Moves between nodes:
seb: +>vog, %>lal, §>vav, ~>mik, ^>dav, @>bep
pev: +>zod, %>vez, §>gev, ~>vod, ^>lan, @>naz
dur: +>vod, %>vev, §>fup, ~>zod, ^>ruz, @>mer
vev: +>vav, %>dur, §>vog, ~>zif, ^>reg, @>ror
zuv: +>naf, %>vad, §>fum, ~>ror, ^>kuz, @>zif
rom: +>dav, %>dul, §>reg, ~>tuk, ^>vog, @>vab
sil: +>vab, %>lud, §>vot, ~>vek, ^>bep, @>dav
foz: +>rar, %>luk, §>vud, ~>fis, ^>mer, @>ruz
dul: +>miv, %>rom, §>ruz, ~>gul, ^>fup, @>vud
fov: +>gul, %>vit, §>lan, ~>miv, ^>gev, @>zav
tuk: +>vit, %>gul, §>voz, ~>rom, ^>paz, @>kod
luk: +>vot, %>foz, §>vab, ~>kuz, ^>ror, @>reg
dud: +>bep, %>bib, §>ror, ~>fum, ^>vab, @>vog
tib: +>fum, %>sos, §>naf, ~>bep, ^>vek, @>mik
bib: +>pem, %>dud, §>mer, ~>rit, ^>vud, @>fup
vav: +>vev, %>vod, §>seb, ~>vez, ^>dos, @>bor
bor: +>ror, %>mos, §>bep, ~>naf, ^>vot, @>vav
dav: +>rom, %>miv, §>dos, ~>vit, ^>seb, @>sil
ruz: +>vum, %>reg, §>dul, ~>vus, ^>dur, @>foz
ror: +>bor, %>mer, §>dud, ~>zuv, ^>luk, @>vev
fum: +>tib, %>rit, §>zuv, ~>dud, ^>kod, @>paz
fis: +>vep, %>kuz, §>pes, ~>foz, ^>vad, @>vus
rar: +>foz, %>vot, §>lud, ~>vep, ^>mos, @>vum
lal: +>fup, %>seb, §>vod, ~>gev, ^>miv, @>pem
vez: +>zif, %>pev, §>mik, ~>vav, ^>guf, @>naf
lud: +>vud, %>sil, §>rar, ~>zav, ^>pem, @>miv
vod: +>dur, %>vav, §>lal, ~>pev, ^>vum, @>mos
gul: +>fov, %>tuk, §>vus, ~>dul, ^>nak, @>pes
naz: +>vad, %>naf, §>sos, ~>mos, ^>vep, @>pev
kod: +>vek, %>pes, §>kuz, ~>vab, ^>fum, @>tuk
paz: +>mik, %>nak, §>zif, ~>vog, ^>tuk, @>fum
vot: +>luk, %>rar, §>sil, ~>viz, ^>bor, @>dos
vus: +>lan, %>voz, §>gul, ~>ruz, ^>zod, @>fis
dos: +>reg, %>vum, §>dav, ~>guf, ^>vav, @>vot
reg: +>dos, %>ruz, §>rom, ~>voz, ^>vev, @>luk
vit: +>tuk, %>fov, §>guf, ~>dav, ^>mik, @>vek
vad: +>naz, %>zuv, §>rit, ~>mer, ^>fis, @>zod
rit: +>sos, %>fum, §>vad, ~>bib, ^>pes, @>nak
lan: +>vus, %>guf, §>fov, ~>vum, ^>pev, @>vep
guf: +>voz, %>lan, §>vit, ~>dos, ^>vez, @>viz
zif: +>vez, %>zod, §>paz, ~>vev, ^>voz, @>zuv
miv: +>dul, %>dav, §>vum, ~>fov, ^>lal, @>lud
sos: +>rit, %>tib, §>naz, ~>pem, ^>zav, @>gev
mos: +>mer, %>bor, §>pem, ~>naz, ^>rar, @>vod
bep: +>dud, %>pem, §>bor, ~>tib, ^>sil, @>seb
pem: +>bib, %>bep, §>mos, ~>sos, ^>lud, @>lal
vek: +>kod, %>zav, §>viz, ~>sil, ^>tib, @>vit
zod: +>pev, %>zif, §>nak, ~>dur, ^>vus, @>vad
vab: +>sil, %>vud, §>luk, ~>kod, ^>dud, @>rom
pes: +>zav, %>kod, §>fis, ~>vud, ^>rit, @>gul
kuz: +>viz, %>fis, §>kod, ~>luk, ^>zuv, @>voz
mer: +>mos, %>ror, §>bib, ~>vad, ^>foz, @>dur
naf: +>zuv, %>naz, §>tib, ~>bor, ^>viz, @>vez
voz: +>guf, %>vus, §>tuk, ~>reg, ^>zif, @>kuz
viz: +>kuz, %>vep, §>vek, ~>vot, ^>naf, @>guf
vud: +>lud, %>vab, §>foz, ~>pes, ^>bib, @>dul
fup: +>lal, %>vog, §>dur, ~>nak, ^>dul, @>bib
nak: +>gev, %>paz, §>zod, ~>fup, ^>gul, @>rit
mik: +>paz, %>gev, §>vez, ~>seb, ^>vit, @>tib
zav: +>pes, %>vek, §>vep, ~>lud, ^>sos, @>fov
vum: +>ruz, %>dos, §>miv, ~>lan, ^>vod, @>rar
vog: +>seb, %>fup, §>vev, ~>paz, ^>rom, @>dud
gev: +>nak, %>mik, §>pev, ~>lal, ^>fov, @>sos
vep: +>fis, %>viz, §>zav, ~>rar, ^>naz, @>lan

The rows follow the links: the fewer symbols apart two nodes are, the more alike their rows tend to be.

Named rows; a name shown again gets a slightly different row:
vav [ -74,  -28,   22, -110,  -17,  -37,   23,   90,  -90,   10,   40,   58,  -12,    6,   17,  -16,  -64,  -14,   21,   10,  -64,   48,  -79,  -31,    1,   27,   16,    2,    8,    0,   17,   89,   55,   14,   68,   93,  -36,  -16,   21,    2,   19,   40,   49,   75,  -27,   17,   80,   35,   56,   71,   17,   49,    6,   41,  -19,   52,  -31,   -1,  -33,   43,   88,  -52,  -56,   29,  -16,  -31,   40]
sil [ -18,   39,    7,  -18,   99,   34,   -4,  -12,   84,  -57,   19,  -63,    3,   45,   23,   56,  -73,  -50,  -48,   61,    9,  -69,  -86,   19,  117,  -26,    0,   18,  -40,   25,  -45,   50,   48,   36,  -53,  -40,  119,  -25,  103,   48,  -53,   50,   32,  -24,    8,  -87,  -27,   18,    1,   39,  -15,   -4,  -49,   50,   44,  -20,  -82,   37,   16,  -15,   35,   16,   34,   23,   -9,   12,   44]
foz [ -35,    4,  -19,  -52,   30,   -4,   73,  -31,   18,  -31,  -38,   29,   13,  -63,  -94,   48,    1,   34,  -34,  -50,  -50,  -10,  -68,   52,  -47,   42,   32,   -8,  -61,  -49,   12,   -2,  -72,   64,  -46,  -33,   66,  -30,  -13,  -46,   43,   -9,   61,  -33,  -20,   63,  -40,    8, -118,  -36,  148,   12,   30,  -40,  -13,  -78,   29,  -59,   44,   -4,  -53,   70,   30,    3,   21,   16,   -1]
gul [  50,   18,   -5,   89,  -93,   15,  -87,  -48,   25,   28,   24,  -57,   16,  -25,   12,  -41,  104,   -7,   -9,   -5,   31,  -22,   99,   55,  -63,  -22,  -19,  -62,   -4,  -60,   30,  -96,  -44,  -65,   -1,  -30,  -19,   -8,  -51,    8,    0,  -35, -103,   32,   34,  -30,  -25,   -2,  -65,  -79, -101,  -45,   45,  -59,  -17,    2,   36,    6,  -48,  -51,  -35,  -29,  -34,  -53,   11,   30,  -14]
bor [ -45,  -39,    2,  -54,   76,   32,   99,   72,  -23,  -42,  -16,   58,   11,   67,   -5,   54,  -64,   13,   28,   32,  -36,   31,  -88,  -24,   71,   33,   22,   53,   -1,   68,  -29,   93,   41,   52,   16,   19,   32,    5,   43,   -7,   14,   16,   97,  -28,  -49,   12,   23,   18,   48,   75,  105,   50,  -67,   43,   21,    5,  -41,  -20,   40,   31,   18,   42,   24,   28,  -36,  -29,   28]
vev [ -54,    2,    8,  -82,  -33,  -38,   15,  118,  -63,   55,   63,  104,  -18,  -26,   13,    5,  -60,   42,  -15,  -99, -138,   56,  -58,  -24,  -22,   22,   24,   39,   -2,   12,   15,   38,   39,   27,   31,   92,  -24,   -6,   25,   18,   12,  -20,   40,   78,  -32,   43,   28,   29,   22,   24,   12,   88,  -39,   -5,  -31,    3,   59,  -32,  -11,    8,  108,  -49,  -67,  -17,   55,  -57,   39]
lan [ -20,  -25,  -36,  -27,  -73,   29,  -37,  -19,  -60,   24,  -64,  -16,   36,   10,  -45,  -13,   73,  -35,   98,   53,   39,   18,   50,  -13,  -93,   10,   -7, -103,   11,  -90,   70,   -1,    0,  -39,   57,    8,  -65,  -57, -143,  -46,   75,   18,   24,   63,    6,   55,   45,   19,    7,  -43,   58,  -34,   30,  -42,   23,   50,  -21,  -19,  -22,   34,  -83,   13,  -34,   16,  -57,   24,   -5]
sos [  75,  -38,   23,  118,   54,   20,    5,  -91,   37,  -32,  -72,  -56,   17,   53,    7,  -33,   11,  -32,   22,   46,  157,  -22,   58,   -2,   28,  -23,   20,   12,   47,   32,    9,  -47,  -29,  -62,  -42,  -46,  -19,   89,  -35,    6,    4,  -25,  -35,  -87,   21,  -11,   -6,  -44,   20,   44,  -49,  -53,   34,   35,    4,    3,  -58,   53,    5,   40,  -94,   -2,   73,   33,  -48,   55,  -88]
fup [  -6,  -18,   79,   20,  -26,   -7,  -40,  -41,  -12,  -16,   46,  -12,    8,  -79,  -18,  -33,  -42,    8,  -61,  -83,  -21,   23,  -14,   69,  -14,   58,   28,   11,    3,  -52,   16,  -62,  -72,  -71,    3,   25,   17,   39,   32,   76,   16,  -50,  -53,   12,   28,   14,  -12,    1,  -64,   47,  -95,   31,  115,    4, -119,   12,   11,   33,  -63,    7,   54,  -84,  -44,  -21,   45,   20,  -58]
voz [ -18,   31,  -77,  -42,  -73,  -23,  -32,  104,  -45,   52,   36,   31,  -41,   25,   24,  -23,   84,   45,   43,   -8,  -96,   14,   83,  -49,  -54,  -41,  -68,  -38,  -15,    6,   15,   12,   33,   41,   48,   31,  -62,  -74,  -29,  -52,  -28,    9,  -10,   78,  -34,  -11,   20,   16,   34,  -99,   38,   13,  -79,  -76,   56,   -1,  110,  -24,    3,  -30,   18,    8,  -78,  -33,   10,  -67,   63]
kod [  79,   32,  -54,   70,   49,    3,  -35,   -4,  117,   -9,   26,  -34,  -61,   51,   71,   -6,   36,   13,  -47,   30,   -5,  -40,   74,  -27,   33,  -65,  -67,   36,  -34,   97,  -72,  -38,   28,   83,  -44,  -49,   27,   26,   66,  -25,  -89,   -2,  -56,  -48,   23,  -96,  -49,  -16,    3,  -66,  -13,  -60,  -86,  -27,   82,  -64,   52,   -1,   78,  -41,   -6,   29,   56,  -21,   25,  -10,   23]
gev [  50,  -10,   51,   85,  -37,   21,  -43,  -51,  -44,    2,    1,  -55,   32,   36,   14,  -63,   49,  -15,   33,   34,  127,   27,   85,    2,  -22,  -29,  -10,  -81,   45,  -46,   43,  -57,  -23, -138,   39,  -15,  -43,   12,  -71,   49,   19,  -27,  -55,  -21,   25,  -16,   17,  -15,   44,   26, -124,  -12,   47,    4,  -31,   62,  -28,   36,  -50,   20,  -23,  -47,    0,   26,  -29,   34,  -75]
reg [ -75,   32,  -18, -104,  -23,  -36,  -11,   96,  -44,   44,   69,   54,  -40,  -52,   13,   14,  -36,   15,  -16,  -40, -142,    2,  -55,   13,  -13,   25,   -5,    6,  -48,  -20,   17,   39,   43,   79,   21,   69,   17,  -67,   23,   -9,  -12,   18,   37,  109,  -13,   19,   26,   67,  -22,  -20,   59,   54,   -1,  -24,  -22,    8,   52,  -51,   11,  -37,   79,  -33,  -77,  -24,   41,  -61,   70]

Each walk starts at a row. The symbols on each line, taken left to right, move it on to the next node.
Answer with the node's row; about right is enough.
new walk
[   7,  -23,  -57,   10,   47,  -11,   77,   50,   -8,    1,  -61,   63,  -26,   84,   23,   -7,    4,   27,   60,   56,   37,   28,   10, -115,   37,  -25,  -16,   53,   25,  124,  -39,   81,   67,   44,   36,   10,  -81,   49,  -17,  -58,    5,   33,   60,  -22,  -39,   -1,   14,  -14,  144,   23,   81,  -19,  -92,   -3,  104,  -12,   -7,   -6,   76,   61,  -43,   34,   48,   20,  -57,  -25,   24]
^ ^ § ~ § @ ~ @ @	[ -18,  -25,  -36,  -22,  -36,   -8,    6,  102,  -94,   57,    2,   60,  -15,   88,   55,  -35,   31,   18,  103,   46,  -19,   30,   45,  -68,  -13,  -13,  -31,  -11,   33,   33,   10,   68,   36,  -30,   83,   42,  -88,  -33,  -74,  -24,    9,   34,   43,   41,  -53,   -5,   74,   26,  135,   20,    1,   23,  -86,  -19,   86,   61,   26,  -15,   -8,   15,   12,  -24,  -27,  -10,  -57,  -55,    6]
~ % % % ^ @ @ § @	[   2,    2,   37,   12,   69,   54,   16, -122,   59,  -69,  -37,  -91,   35,   -4,  -52,   37,  -20,  -45,  -32,   56,   78,  -80,  -60,   63,   67,   22,   32,  -57,  -19,  -54,    1,  -11,  -10,  -14,  -65,  -72,   97,   -9,   14,   38,   14,   22,   27,  -76,   17,  -10,  -32,   -6,  -69,   36,  -22,  -12,   74,   52,  -36,   -5,  -93,   30,    0,  -13,  -37,   67,   66,   49,  -15,   60,  -27]
new walk
[ -65,   17,   -6,  -71,  -51,  -11,  -17,    4,  -37,   23,    4,   39,   11,  -99,  -64,   -3,    4,   -7,  -29,  -45,  -96,   10,  -39,   60,  -66,   70,   29,  -53,  -36, -105,   59,  -21,  -47,   33,   30,   15,   -5,  -60,  -53,   -6,   66,  -22,    6,   88,   19,   77,    0,   31,  -94,  -51,   46,   18,   89,  -34,  -67,   12,   39,  -21,  -16,   -8,   14,   -6,  -74,  -26,   48,  -17,   12]
@ @ + + @ ~	[  22,   -8,  -83,   30,   -9,    3,   48,  -40,   46,   -6, -106,   34,   14,  -38,  -60,   -3,   54,   48,   15,    3,   -1,   -9,   49,   -6,  -72,   -1,  -20,  -10,  -34,    6,   11,  -21,  -55,   59,    1,  -48,  -29,   -5,  -86, -102,   30,  -33,   -5,  -26,    8,   75,  -67,  -25,  -78,  -96,  126,  -41,   19,  -45,   38,  -59,   83,  -58,   57,   -9, -133,   71,   27,    4,    2,   10,  -32]
~ @ ~ + %	[ -35,   -6,  -63,  -39,  -44,   -6,  -41,   70,  -32,   54,   17,    2,  -46,   63,   32,    1,   58,  -25,   93,   69,    0,  -28,   48,  -82,  -10,  -29,  -42,  -69,   13,    3,    9,   57,   79,   24,   79,   37,  -52,  -80,  -50,  -46,   -2,   47,    9,   75,  -38,   -5,   38,   33,   81,  -37,   35,  -16,  -85,  -37,   96,   50,   13,  -15,   -7,   12,   14,    4,  -50,   10,  -51,  -46,   73]
new walk
[  28,  -55,  -14,   42,   23,   -6,   83,  -33,  -25,   -2, -101,   63,   49,   27,  -59,  -18,   14,   21,   60,   29,   69,   40,   51,  -47,  -35,   -2,   29,    7,   35,   11,   28,   -3,  -28,  -22,   22,  -25,  -74,   42, -101,  -73,   42,   -3,   46,  -64,   -3,   80,    9,  -26,   35,   11,   83,  -28,   37,    1,   50,   10,  -29,   -7,   29,   54, -111,   48,   50,   63,  -78,   23,  -49]
@ % + § @ ~ @ § §	[ -16,   13,   28,  -25,  -17,  -10,  -50,   48,   -5,   -6,  113,  -20,  -21,  -14,   69,   -8,  -47,    3,  -64,  -79,  -78,   17,  -37,   17,   68,  -14,  -16,   46,    1,   -2,  -35,  -25,   24,   -4,   13,   67,   23,   19,  117,   86,  -50,   -6,  -45,   38,    7,  -56,    9,   21,    4,   60, -110,   50,   -7,   42,  -54,  -17,   25,   22,  -39,  -19,  153,  -85,  -63,  -41,   80,  -20,   20]
~ % ^ ~ @ § ~ @	[ -10,  -10,  -59,   23, -106,   -2,  -38,    1,  -48,   43,  -20,   24,    7,  -48,  -19,  -36,   95,   22,   44,  -27,  -27,   36,   91,   27, -134,   12,   -4,  -62,   -8,  -70,   67,  -37,  -49,  -36,   33,   -2,  -74,  -48, -103,  -54,   42,   -5,   -1,   56,   13,   49,    5,    2,  -29,  -93,   49,   -3,   44,  -88,   -8,   -2,   80,  -36,  -34,  -27,  -78,   27,  -45,  -19,   15,  -10,   -3]
new walk
[  38,   45,  -44,   35,  -65,   -9, -113,   28,   34,   43,   99,  -78,  -29,   50,   76,  -35,   67,  -11,  -24,  -27,  -35,  -21,   89,   -2,  -21,  -55,  -57,  -29,   -4,   17,  -34,  -44,   52,  -17,   -7,   -6,   -1,  -28,   41,   24,  -78,   16,  -90,   53,   28,  -96,  -15,   16,   19,  -68, -117,  -29,  -80,  -58,   35,    5,   46,   21,   -8,  -93,   48,  -35,  -47,  -50,   34,  -45,   52]
^ ~ § @ ~ ~	[ -22,    2,    1,  -51,   62,  -27,  101,   80,  -23,  -12,   10,   87,   -7,   18,   -6,   62,  -60,   71,  -28,  -64, -101,   39,  -61,    7,   30,    9,   27,  103,  -24,   65,  -38,   64,   -2,   73,  -13,   37,   34,   46,   66,  -18,  -10,   -4,   92,  -39,  -51,   22,  -27,   -8,  -14,   43,  133,   56,  -69,   -4,   41,  -65,   37,  -51,   26,    0,   46,   30,   32,   -2,   24,  -21,   11]
~ + % ^ + @ ^ ~	[ -37,  -23,   27,  -64,  -38,  -41,   27,   26,  -94,   43,    1,   82,   -9,  -97,  -53,    1,  -52,   32,   -5,  -99,  -69,   47,  -31,   32,  -63,   53,   70,   15,  -11,  -47,   66,  -15,  -68,  -11,   33,   58,  -32,  -20,  -42,   13,   70,  -46,    3,   48,   -2,   96,   30,   23,  -56,    5,   29,   51,   98,   -1, -105,   12,   33,  -27,  -40,   37,   26,  -25,  -56,  -25,   62,  -15,  -26]
new walk
[  50,   13,    2,   84,   70,   10,  -10,   -5,   54,  -23,   -1,  -39,  -17,   80,   68,  -17,   -3,   -5,   12,   50,   81,   -9,   32,  -60,   76,  -37,    2,   42,   44,  111,  -67,    3,   42,    1,  -15,  -26,    1,   88,   37,   10,  -41,    3,    1,  -75,  -10,  -73,  -17,  -37,  106,   43,  -52,  -42,  -83,   42,   56,   -2,  -37,   58,   38,   15,    2,  -22,   65,   26,  -47,   13,  -20]
~ + % § +	[ -44,  -54,    8,  -34,   63,    3,  124,  -25,  -51,  -36,  -95,   48,   41,  -18,  -92,   39,  -57,   -8,   13,   16,   43,   31,  -67,   22,   10,   56,   59,    1,   16,  -19,   17,   31,  -61,  -15,    9,   -8,   16,   27,  -64,    0,   55,  -17,  102,  -65,  -24,   78,   22,  -30,  -15,   55,  108,   43,   53,   42,  -18,  -12,  -55,  -34,   -3,   56,  -66,   62,   60,   39,  -31,   39,  -42]
^ @ ~ § ~ ~ ^ ^	[  29,   10,   13,   57,  -51,   31, -116,  -67,    6,    3,  -14,  -92,   23,    4,    0,  -29,   69,  -63,   12,   74,   93,  -33,   79,   24,  -45,  -22,  -24, -102,   21,  -72,   55,  -67,  -11,  -81,    4,  -49,  -11,  -47,  -67,   31,   19,   21,  -66,   34,   20,  -34,    0,   16,   10,  -42, -108,  -67,   55,  -13,  -13,   74,  -38,   27,  -53,  -22,  -28,  -18,  -15,    7,  -45,   35,   -7]
new walk
[ -47,   19,  -34,  -66,   53,  -11,   75,   54,   20,  -23,    5,   58,  -16,   -7,   -4,   87,  -53,   16,  -42,  -19, -123,  -16,  -80,    5,   16,    7,  -10,   43,  -53,   34,  -28,   43,   -5,  101,  -34,   14,   73,   -6,   67,  -25,  -33,   21,   75,   -1,  -25,   -3,  -26,   10,  -37,  -40,  125,   43,  -77,  -18,   37,  -61,   32,  -64,   52,  -34,   11,   62,   24,   -9,    2,  -36,   59]
@ ^ ~ % %	[  -8,   -4,  -39,    1,  -83,  -23,   14,   98,  -70,   74,   30,   76,  -18,   49,   52,  -45,   36,   61,   37,  -62,  -85,   53,   58,  -54,  -40,  -27,  -71,   36,    9,   56,  -15,   13,   27,  -11,   61,   81,  -64,    0,  -45,  -18,  -23,    3,   -7,   43,  -66,    6,   46,    1,   85,  -14,   26,   27,  -88,  -62,   48,   10,   92,  -26,  -14,  -24,   32,   -8,  -53,  -32,   18,  -63,   29]
+ % @ @ ~	[ -40,  -42,   43,  -77,   -9,  -14,   28,    3, -119,   21,   -2,   73,   30,  -56,  -61,  -23,  -33,  -20,   32,   21,   -2,   44,  -61,    4,  -18,   77,   48,  -23,   14,  -90,   79,   20,  -15,  -49,   49,   52,  -24,  -22,  -69,   -8,   91,  -15,   47,   45,    1,   89,   59,   26,   -6,   52,   28,   35,   98,   44,  -88,   62,  -38,   14,  -42,   72,    4,  -33,  -51,   19,  -22,    5,  -31]
new walk
[  94,   16,  -25,  114,   33,    7,  -13, -105,   89,  -15,  -46,  -51,    5,  -14,  -11,  -17,   53,    3,  -28,    0,   63,  -36,   98,    7,  -19,  -33,    0,    6,  -26,   16,  -14, -105,  -72,   13,  -50,  -84,   13,   32,    2,  -25,  -16,  -29,  -77,  -62,   43,   -9,  -83,  -36,  -77,  -66,  -20,  -80,   46,  -50,   -2,  -39,   21,   -3,   15,  -58,  -90,   29,   66,  -13,   22,   20,  -36]
@ ~ § @ ^ ^ + %	[ -51,    8,  -37, -105,   70,   23,   76,   27,    3,  -44,  -38,   23,   -6,   38,  -18,   80,  -37,  -13,   10,   61,  -44,  -38,  -86,  -29,   45,   -2,   16,    4,  -21,   24,  -14,   95,   52,  101,  -16,  -16,   58,  -51,   37,  -32,    5,   44,   93,  -12,  -31,  -14,    4,   38,   18,   22,  123,   30,  -69,   24,   63,    4,  -38,  -35,   48,  -14,   -5,   71,   17,   15,  -54,   -8,   65]
~ % ~ @ § @ @ +	[  -8,   27,   37,  -15,  -43,  -18,  -67,  -57,    6,   -8,   71,  -33,   -4,  -84,  -22,  -16,  -12,  -32,  -73,  -45,  -45,  -28,  -24,   81,  -25,   42,   33,  -30,  -26, -110,   31,  -71,  -49,  -24,  -27,  -22,   59,  -14,   17,   42,    3,  -23,  -88,   55,   58,    4,  -19,    3, -111,   -2,  -67,   -3,  109,    8, -122,   -4,  -20,   20,  -46,  -17,   51,  -48,  -62,  -24,   70,   15,    0]
new walk
[   7,   21,   51,    7,   86,  -10,   25,   18,   45,  -52,   53,   -7,   -8,   27,   61,   26,  -83,   20,  -71,  -68,  -36,  -13,  -58,   31,  102,  -19,    8,   97,  -19,   81,  -74,    7,  -23,   16,  -42,   -4,   77,   59,  144,   48,  -65,  -22,    1,  -86,  -19,  -60,  -18,    0,   -4,   45,  -28,   22,  -58,   28,   -7,  -54,    6,    2,   -1,  -52,   60,  -13,   56,  -34,   41,    7,  -11]
~ + % § +	[  32,  -38,  -53,   65,    6,  -17,   94,    9,   -3,   -5,  -84,   70,    6,  -18,  -44,  -27,   31,   68,   34,  -48,   19,   66,   61,  -13,  -62,    2,   10,   49,   16,   40,    1,  -30,  -73,   -3,    3,   -9,  -74,   49,  -85,  -87,   45,  -45,   17,  -87,   -2,   79,  -24,  -39,  -28,  -44,   77,   -8,   20,  -31,   20,  -45,   48,  -50,   47,   24, -108,   58,   31,   -2,  -15,    2,  -69]
~ + § + % § ^ + @	[ -96,    8,    7, -143,  -15,  -13,  -26,   66,  -57,   18,   30,   28,  -14,  -18,  -12,   17,  -55,  -29,   20,   66,  -73,  -24,  -83,  -23,   26,   41,    0,  -59,   -3,  -29,   43,   73,   73,   75,   51,   53,   15,  -94,   23,   -1,   14,   37,   36,  100,  -13,    1,   66,   64,   26,   16,   37,   13,    4,   15,   -9,   46,  -50,    2,   -9,   11,   84,  -22,  -82,   20,    1,  -31,   77]
new walk
[ -28,   39,   14,  -41,  -44,  -24,  -74,   16,   15,    6,  121,  -38,  -36,  -35,   56,    7,  -50,   -4,  -49,  -37,  -85,  -39,  -52,   24,   48,   -7,  -15,   -8,  -49,  -37,  -21,  -13,   50,   29,  -29,    0,   58,  -18,  104,   57,  -42,   -7,  -63,   82,   41,  -62,  -13,   49,  -53,    7,  -96,   27,   -6,   -7,  -49,    4,   21,   28,  -28,  -49,  139,  -63,  -66,  -48,   48,  -34,   58]
^ § § @ % § + § %	[  -5,    3,   36,   -8,   88,   21,   45,   -1,   22,  -62,   24,  -43,   -3,   68,   52,   26,  -75,  -34,  -20,   28,   30,  -13,  -82,    2,  122,   -1,   17,   49,   16,   49,  -61,   55,   27,  -16,  -50,   -1,   87,   56,  110,   69,  -34,   19,   30,  -72,  -34,  -77,   -4,    2,   76,   98,  -41,   14,  -53,   73,    7,    2,  -80,   21,    1,    5,   54,   -9,   57,    9,  -18,   12,   20]
~ § ^ @ @ @ ^ %	[ -18,  -43,   -6,   10,  -70,    8,   23,    8,  -94,   30,  -78,   23,   24,   13,  -29,  -31,   55,   -6,  101,   21,   54,   51,   49,  -32,  -73,   20,    5,  -53,   56,  -34,   69,   -7,  -29,  -91,   71,   24, -105,  -23, -134,  -35,   83,   -2,   35,   37,   -6,   70,   48,  -17,   71,    4,   26,   17,   31,  -22,    3,   62,   -5,  -14,  -48,   60,  -74,   -5,  -33,   28,  -46,  -16,  -48]
